Here is a tiny trained network, its code and every weight. The questions are about switching its units off for an input and a class, where a switched-off unit gives its printed mean instead of its output.

import numpy as np


def w(rows, s, z=0):
    codes = np.array(rows[::2]) - 128.0
    scale = np.full(codes.shape[1], s)
    scale[-1] = z or s
    return codes * scale


def f(y):
    return np.maximum(y, 0)


def log_softmax(a):
    a = a - a.max(-1, keepdims=True)
    return a - np.log(np.exp(a).sum(-1, keepdims=True))


def net(x, mask):
    res = np.array(x, float).reshape(1, 8) / 4 @ E
    y = f(res @ A[0][:, :-1].T + A[0][:, -1])
    res = res + np.where(mask, y, B[0][:, -1]) @ B[0][:, :-1]
    return log_softmax(res[-1] @ U[:, :-1].T + U[:, -1])


A, B = {}, {}
E = w([
[127,137,130,130,130,124,128,127,125,130,127],'x0',
[129,127,131,131,122,133,129,127,131,129,127],'x1',
[128,126,128,122,129,127,126,126,121,128,127],'x2',
[130,122,129,124,129,129,129,127,133,128,131],'x3',
[208,244,83,6,33,72,138,124,233,194,228],'x4',
[133,131,135,130,129,127,126,137,132,124,129],'x5',
[238,94,2,202,248,99,81,252,141,246,162],'x6',
[129,136,122,126,130,127,130,125,131,125,120],'x7',
],0.0053)
A[0] = w([
[47,14,151,249,220,173,137,138,43,61,57,167],'N1',
[241,109,18,204,254,100,83,220,131,243,152,69],'N2',
[64,37,153,214,214,175,134,136,90,83,65,108],'N3',
[179,179,103,66,73,125,148,118,193,165,193,126],'N4',
[57,32,147,237,211,176,131,139,42,68,77,110],'N5',
[236,98,14,205,245,78,75,250,138,240,140,29],'N6',
[186,214,83,17,70,111,148,129,231,158,215,192],'N7',
[10,182,253,46,16,129,154,44,102,12,80,2],'N8',
[184,175,95,31,58,90,158,128,238,176,193,157],'N9',
[190,209,85,27,50,98,139,126,232,173,206,171],'N10',
],0.0035,0.0007)
B[0] = w([
[224,213,180,198,202,40,59,197,45,207,46,238],'N1',
[19,26,44,18,24,231,214,34,222,17,224,232],'N2',
[183,174,134,174,173,86,86,159,88,171,89,209],'N3',
[161,155,150,184,156,79,119,141,90,181,93,191],'N4',
[196,201,171,193,183,62,81,161,82,196,50,223],'N5',
[4,49,58,30,46,228,216,44,212,40,212,235],'N6',
[206,214,199,205,190,63,68,191,65,196,66,223],'N7',
[22,15,3,42,41,240,220,57,219,22,230,254],'N8',
[185,200,164,176,169,66,93,173,79,187,60,214],'N9',
[204,170,193,187,208,59,65,178,56,184,58,224],'N10',
],0.0042,0.0062)
U = w([
[236,221,151,209,211,38,40,196,9,248,50,254],'0',
[13,29,101,41,47,212,229,68,253,15,211,2],'1',
],0.0057,0.00079)

Each question gives the input, the list of numbers given to net, and the class t.
The units are the neurons (one row each of A and B). Each row of codes is followed by its name. A weight is (code - 128) times the scale printed after its matrix; where a second scale follows, it is the last column's (A, B and U).
mask holds one flag per neuron, in row order. A switched-off neuron (its flag False) gives its mean, the last column of its row in B, instead of its output. The means were averaged over made-up inputs and are rounded, as every weight is.
A unit's drop is (log p(t) with every unit on - log p(t) with that unit switched off) / (log p(t) with every unit on - log p(t) with every unit switched off).
The circuit of an input: a set's keep is (log p(t) with only the set's units on - log p(t) with every unit switched off) / (log p(t) with every unit on - log p(t) with every unit switched off). Starting from all 10 units, units are removed one at a time, each time the one whose removal leaves the highest keep (on an exact tie, the one counted first), for as long as the keep stays at least 0.8.
circuit, biggest first: the units of the circuit, biggest drop first
k most important neurons: the k neurons with the biggest drops, biggest first
drop of u: that unit's drop, to one decimal
input [5,7,8,-4,4,3,-3,4], class 0: circuit, biggest first -> N2
input [-4,0,-7,2,-4,-8,-4,1], class 0: 4 most important neurons -> N2, N6, N1, N5
input [6,6,3,5,4,1,5,6], class 1: 4 most important neurons -> N2, N6, N1, N5
input [3,0,-8,6,8,-2,-8,8], class 0: 2 most important neurons -> N7, N10
input [-7,-5,7,-7,-7,3,8,5], class 1: 2 most important neurons -> N2, N6
input [-6,2,7,-8,4,-5,-4,-3], class 0: 4 most important neurons -> N2, N6, N7, N10
input [8,-6,-3,2,4,-4,5,-1], class 1: 3 most important neurons -> N2, N6, N1
input [6,-6,3,-1,4,-8,-3,3], class 0: drop of N6 -> 0.3
input [1,-7,5,-2,3,0,5,1], class 1: drop of N6 -> 0.2
input [4,5,8,-8,0,-7,8,5], class 1: drop of N3 -> 0.0
